Below are the code and all the weights of a small trained network. Each question names an input and a target symbol and asks about switching units off, where a switched-off unit gives its printed mean instead of its output.

import numpy as np


def w(rows, s, z=0):
    codes = np.array(rows[::2]) - 128.0
    scale = np.full(codes.shape[1], s)
    scale[-1] = z or s
    return codes * scale


def norm(h):
    return h / np.sqrt((h * h).mean(-1, keepdims=True) + 1e-5)


def f(y):
    return np.maximum(y, 0)


def softmax(a):
    e = np.exp(a - a.max(-1, keepdims=True))
    return e / e.sum(-1, keepdims=True)


def log_softmax(a):
    a = a - a.max(-1, keepdims=True)
    return a - np.log(np.exp(a).sum(-1, keepdims=True))


def net(x, mask):
    ids = ['ΞΦΨεζλμ'.index(c) for c in x.split()]
    T = len(ids)
    res = E[ids] + P[:T]
    u = 0
    for l in range(2):
        q, k, v = (norm(res) @ M[l].T for M in (Q, K, V))
        z = softmax(np.where(np.tri(T) > 0, q @ k.T / 2**0.5, -1e9)) @ v
        res = res + np.where(mask[u], z, O[l][:, -1]) @ O[l][:, :-1]
        u += 1
        y = f(norm(res) @ A[l][:, :-1].T + A[l][:, -1])
        res = res + np.where(mask[u : u + 4], y, B[l][:, -1]) @ B[l][:, :-1]
        u += 4
    return log_softmax(norm(res)[-1] @ U[:, :-1].T + U[:, -1])


Q, K, V, O, A, B = {}, {}, {}, {}, {}, {}
E = w([
[142,118,122,206,107,110,188,97,181,232],'Ξ',
[124,123,117,142,127,193,140,179,3,204],'Φ',
[42,183,152,107,163,119,202,151,161,187],'Ψ',
[117,101,101,233,77,166,36,121,171,84],'ε',
[186,244,80,98,112,127,122,112,121,149],'ζ',
[86,111,15,8,162,161,110,98,163,186],'λ',
[165,156,132,85,82,157,148,235,175,76],'μ',
],0.012)
P = w([
[164,94,154,134,90,122,252,53,73,80],'0',
[118,126,146,111,85,135,205,76,92,85],'1',
[178,99,88,141,221,62,121,128,110,48],'2',
[150,149,132,147,126,190,140,123,155,130],'3',
[137,133,67,188,202,75,110,162,137,111],'4',
[155,147,143,149,137,167,90,147,178,190],'5',
[84,161,37,184,138,78,119,181,134,153],'6',
[124,143,151,104,148,139,109,152,167,215],'7',
],0.012)
Q[0] = w([
[202,78,141,105,246,48,107,128,118,65],'L0H0',
[91,147,20,183,127,93,156,198,139,105],'L0H0',
],0.011)
K[0] = w([
[182,102,168,54,127,210,198,22,118,2],'L0H0',
[178,176,72,84,202,172,20,233,224,127],'L0H0',
],0.0078)
V[0] = w([
[115,94,63,127,163,150,93,2,120,169],'L0H0',
[52,86,191,176,130,122,107,99,124,73],'L0H0',
],0.0095)
O[0] = w([
[74,104,173,19,77,54,80,7,123,195,142],'L0H0',
[43,119,113,181,90,97,181,184,98,192,8],'L0H0',
],0.011,0.0013)
A[0] = w([
[121,99,139,96,187,212,190,122,94,195,134],'L0N0',
[122,137,22,138,143,155,183,126,148,141,7],'L0N1',
[142,206,199,126,209,111,162,126,118,150,207],'L0N2',
[160,93,254,67,60,163,159,105,180,166,51],'L0N3',
],0.0074,0.0013)
B[0] = w([
[199,103,254,47,94,156,49,160,162,158,227],'L0N0',
[47,145,237,69,164,112,98,85,169,50,211],'L0N1',
[154,157,195,186,12,91,113,141,194,140,253],'L0N2',
[179,88,55,198,101,216,182,203,190,118,211],'L0N3',
],0.007,0.0039)
Q[1] = w([
[159,201,104,92,111,109,162,139,117,151],'L1H0',
[166,88,88,119,141,155,247,143,52,128],'L1H0',
],0.011)
K[1] = w([
[146,85,168,108,166,137,83,137,195,2],'L1H0',
[171,59,221,149,95,124,204,87,90,78],'L1H0',
],0.0089)
V[1] = w([
[76,37,125,49,253,121,140,165,163,168],'L1H0',
[123,4,86,101,116,192,67,147,154,82],'L1H0',
],0.0064)
O[1] = w([
[30,25,183,34,230,134,194,72,172,147,1],'L1H0',
[143,36,195,47,169,52,65,255,172,130,106],'L1H0',
],0.0074,0.0046)
A[1] = w([
[147,127,148,185,114,183,174,191,147,91,252],'L1N0',
[87,121,97,201,174,109,118,68,172,101,24],'L1N1',
[145,132,68,178,162,128,72,109,31,113,87],'L1N2',
[2,73,103,199,103,51,128,193,72,153,6],'L1N3',
],0.0095,0.0028)
B[1] = w([
[83,99,125,104,219,125,106,134,132,143,255],'L1N0',
[142,128,178,104,109,160,165,149,77,139,161],'L1N1',
[123,177,180,103,86,131,184,103,176,119,179],'L1N2',
[105,118,115,186,78,24,4,210,104,173,217],'L1N3',
],0.013,0.009)
U = w([
[171,65,82,187,120,168,184,88,154,212,93],'Ξ',
[198,86,215,123,119,210,89,143,2,154,42],'Φ',
[57,198,254,156,163,168,164,121,143,158,41],'Ψ',
[98,106,134,165,77,58,52,203,127,156,158],'ε',
[208,224,152,127,44,125,125,96,161,59,120],'ζ',
[83,76,110,15,149,70,90,39,130,116,170],'λ',
[151,106,37,122,194,128,182,234,124,26,255],'μ',
],0.0069,0.003)

Each question gives the input, a string of symbols that net reads in full, and the target symbol t.
The units are the heads (2 rows each of Q, K, V and O) and the neurons (one row each of A and B). Each row of codes is followed by its name. A weight is (code - 128) times the scale printed after its matrix; where a second scale follows, it is the last column's (O, A, B and U).
mask holds one flag per unit, layer by layer, with each layer's heads first. A switched-off unit (its flag False) gives its mean, the last column of its rows in O or B, instead of its output. The means were averaged over made-up inputs and are rounded, as every weight is.
A unit's drop is (log p(t) with every unit on - log p(t) with that unit switched off) / (log p(t) with every unit on - log p(t) with every unit switched off).
The circuit of an input: a set's keep is (log p(t) with only the set's units on - log p(t) with every unit switched off) / (log p(t) with every unit on - log p(t) with every unit switched off). Starting from all 10 units, units are removed one at a time, each time the one whose removal leaves the highest keep (on an exact tie, the one counted first), for as long as the keep stays at least 0.8.
units of the circuit, in order: the units of the circuit, biggest drop first
top k neurons: the k neurons with the biggest drops, biggest first
top k neurons in layer l: the k neurons of layer l with the biggest drops, biggest first
drop of u: that unit's drop, to one decimal
input Ξ μ Ψ, target μ: units of the circuit, in order : L0H0
input Ξ Ξ Ψ ε Ψ ε, target Ψ: units of the circuit, in order : L1H0, L1N1
input Ψ Ξ λ Ψ Ξ Ψ Ξ, target Ψ: top 2 neurons in layer 1 : L1N1, L1N3
input λ Φ Ψ ε Ξ ε, target Ξ: top 3 neurons : L1N3, L0N3, L0N1
input Ξ Ξ Ξ ε λ ζ ε μ, target μ: units of the circuit, in order : L0N3, L1N3, L1N0
input ε Ψ Ψ μ ζ ε Ψ ε, target Ψ: units of the circuit, in order : L1N3, L1H0
input Ξ λ ε ε Φ Ξ Ψ ε, target Φ: top 2 neurons : L1N1, L0N1
input ζ Φ Ξ ε ζ ζ Φ, target ζ: units of the circuit, in order : L0H0, L1N2
input Ξ Ψ Ξ, target Ψ: units of the circuit, in order : L1N3, L1N1, L0N1
input ζ ε Ψ, target ζ: units of the circuit, in order : L0H0, L1N0
input ε ε Ξ ε ε ε Φ ε, target Φ: top 2 neurons : L1N1, L0N2
input Ψ λ λ ε Ψ Ψ Ψ, target Ψ: top 2 neurons : L0N1, L1N3
input ε λ Ξ Ξ, target Ξ: top 2 neurons : L0N3, L1N3
input μ λ Ψ Ψ μ, target μ: units of the circuit, in order : L0H0
input ε ε Ψ ζ Ψ, target ζ: drop of L0N2 : 0.1
input ε Ψ Ψ Ψ ε λ Ξ, target λ: drop of L0H0 : 0.8
input ε Φ ζ λ Ψ, target λ: drop of L0H0 : 0.8
